Here is a tiny trained network, its code and every weight. The questions are about switching its units off for an input and a class, where a switched-off unit gives its printed mean instead of its output.

import numpy as np


def w(rows, s, z=0):
    codes = np.array(rows[::2]) - 128.0
    scale = np.full(codes.shape[1], s)
    scale[-1] = z or s
    return codes * scale


def f(y):
    return y / 2 * (1 + np.tanh(0.7978845608 * (y + 0.044715 * y**3)))


def log_softmax(a):
    a = a - a.max(-1, keepdims=True)
    return a - np.log(np.exp(a).sum(-1, keepdims=True))


def net(x, mask):
    res = np.array(x, float).reshape(1, 6) / 4 @ E
    y = f(res @ A[0][:, :-1].T + A[0][:, -1])
    res = res + np.where(mask, y, B[0][:, -1]) @ B[0][:, :-1]
    return log_softmax(res[-1] @ U[:, :-1].T + U[:, -1])


A, B = {}, {}
E = w([
[81,55,160,10,70],'x0',
[123,132,128,125,129],'x1',
[165,169,39,28,121],'x2',
[226,206,189,126,64],'x3',
[91,155,138,99,149],'x4',
[119,136,132,118,137],'x5',
],0.012)
A[0] = w([
[155,164,87,68,131,146],'neuron 0',
[115,77,181,175,186,25],'neuron 1',
[122,119,196,27,182,232],'neuron 2',
[109,12,22,108,216,42],'neuron 3',
[87,33,155,15,61,183],'neuron 4',
[90,93,64,150,192,172],'neuron 5',
[55,118,65,153,189,86],'neuron 6',
[150,153,52,244,188,207],'neuron 7',
[167,216,196,109,25,140],'neuron 8',
[128,157,79,104,96,52],'neuron 9',
[108,39,186,44,16,67],'neuron 10',
[111,117,230,152,157,103],'neuron 11',
[179,87,39,58,115,129],'neuron 12',
[152,192,103,182,190,102],'neuron 13',
[127,151,127,76,163,42],'neuron 14',
[101,160,24,51,163,140],'neuron 15',
[173,157,57,112,161,88],'neuron 16',
[43,82,180,199,73,149],'neuron 17',
[181,154,53,76,169,99],'neuron 18',
[181,214,177,96,93,140],'neuron 19',
[79,33,73,117,125,155],'neuron 20',
[125,192,50,203,220,122],'neuron 21',
[215,166,195,99,118,169],'neuron 22',
[152,158,62,104,145,59],'neuron 23',
[135,95,211,181,166,70],'neuron 24',
[134,71,84,165,93,5],'neuron 25',
[119,42,164,73,50,122],'neuron 26',
[210,146,169,104,82,9],'neuron 27',
[172,176,227,98,68,76],'neuron 28',
[111,70,237,161,135,81],'neuron 29',
[210,124,118,174,165,186],'neuron 30',
[65,160,217,210,141,107],'neuron 31',
],0.011,0.0014)
B[0] = w([
[132,166,87,153,115,182],'neuron 0',
[102,129,84,167,78,178],'neuron 1',
[115,141,168,139,162,182],'neuron 2',
[146,34,102,193,156,226],'neuron 3',
[186,158,168,72,124,248],'neuron 4',
[168,56,122,174,164,193],'neuron 5',
[152,54,141,196,142,195],'neuron 6',
[169,188,168,89,123,237],'neuron 7',
[162,27,106,203,167,218],'neuron 8',
[97,143,87,168,95,156],'neuron 9',
[145,188,205,53,121,232],'neuron 10',
[63,156,40,139,118,172],'neuron 11',
[79,181,84,141,58,197],'neuron 12',
[180,200,225,1,143,203],'neuron 13',
[107,125,114,104,101,148],'neuron 14',
[102,120,106,141,125,206],'neuron 15',
[114,179,118,132,79,176],'neuron 16',
[177,149,72,119,83,197],'neuron 17',
[34,182,46,157,92,190],'neuron 18',
[136,51,106,161,201,207],'neuron 19',
[174,56,169,221,186,205],'neuron 20',
[195,186,225,89,183,228],'neuron 21',
[174,92,102,157,145,198],'neuron 22',
[93,193,81,148,69,168],'neuron 23',
[76,173,97,144,103,179],'neuron 24',
[111,126,120,138,131,144],'neuron 25',
[195,229,185,33,123,206],'neuron 26',
[129,97,110,177,148,184],'neuron 27',
[157,11,105,181,154,197],'neuron 28',
[56,177,68,127,80,186],'neuron 29',
[142,134,156,95,107,183],'neuron 30',
[87,156,75,136,89,199],'neuron 31',
],0.008,0.016)
U = w([
[134,174,206,89,119,252],'0',
[114,39,102,164,164,41],'1',
[41,166,43,133,9,74],'2',
],0.014,0.0023)

Each question gives the input, the list of numbers given to net, and the class t.
The units are the neurons (one row each of A and B). Each row of codes is followed by its name. A weight is (code - 128) times the scale printed after its matrix; where a second scale follows, it is the last column's (A, B and U).
mask holds one flag per neuron, in row order. A switched-off neuron (its flag False) gives its mean, the last column of its row in B, instead of its output. The means were averaged over made-up inputs and are rounded, as every weight is.
A unit's drop is (log p(t) with every unit on - log p(t) with that unit switched off) / (log p(t) with every unit on - log p(t) with every unit switched off).
The circuit of an input: a set's keep is (log p(t) with only the set's units on - log p(t) with every unit switched off) / (log p(t) with every unit on - log p(t) with every unit switched off). Starting from the 12 units with the biggest drops (on a tie, the unit counted first), units are removed one at a time, each time the one whose removal leaves the highest keep (on an exact tie, the one counted first), for as long as the keep stays at least 0.8.
circuit, biggest first: the units of the circuit, biggest drop first
most important unit: the unit with the biggest drop
top k neurons: the k neurons with the biggest drops, biggest first
drop of u: that unit's drop, to one decimal
input [-5,3,4,-5,-4,3], class 0: top 2 neurons => [neuron 21; neuron 7]
input [5,-5,-7,6,-2,3], class 2: circuit, biggest first => [neuron 29]
input [4,7,5,1,-1,7], class 2: top 4 neurons => [neuron 21; neuron 12; neuron 13; neuron 18]
input [7,-1,-6,-6,-4,-4], class 0: top 2 neurons => [neuron 26; neuron 10]
input [-8,1,8,-4,-8,8], class 0: top 2 neurons => [neuron 21; neuron 13]
input [-7,-2,8,-4,-3,3], class 2: top 3 neurons => [neuron 18; neuron 23; neuron 12]
input [-5,-7,1,-5,-8,-5], class 0: top 2 neurons => [neuron 7; neuron 21]
input [2,4,-7,-6,-2,3], class 2: top 2 neurons => [neuron 29; neuron 17]
input [6,2,-5,-6,-4,-8], class 0: top 4 neurons => [neuron 26; neuron 10; neuron 4; neuron 8]
input [7,0,8,-1,8,4], class 2: top 3 neurons => [neuron 12; neuron 18; neuron 21]
input [-5,-3,-8,-7,7,-8], class 2: top 2 neurons => [neuron 31; neuron 29]
input [-8,8,-8,-3,-3,-3], class 0: top 3 neurons => [neuron 21; neuron 13; neuron 7]
input [-5,7,0,6,-4,5], class 1: top 2 neurons => [neuron 8; neuron 19]
input [-5,8,8,6,-4,2], class 2: most important unit => neuron 18
input [1,-2,-7,-6,-7,-7], class 2: top 2 neurons => [neuron 29; neuron 17]
input [1,4,-6,7,2,-8], class 1: drop of neuron 28 => 0.1
input [-6,-6,-2,-6,-2,-3], class 0: drop of neuron 13 => 0.5
input [5,-7,0,-5,-3,-3], class 0: drop of neuron 10 => 1.0
input [5,4,4,8,5,8], class 1: drop of neuron 0 => 0.0
input [5,-2,6,6,2,-6], class 1: most important unit => neuron 8
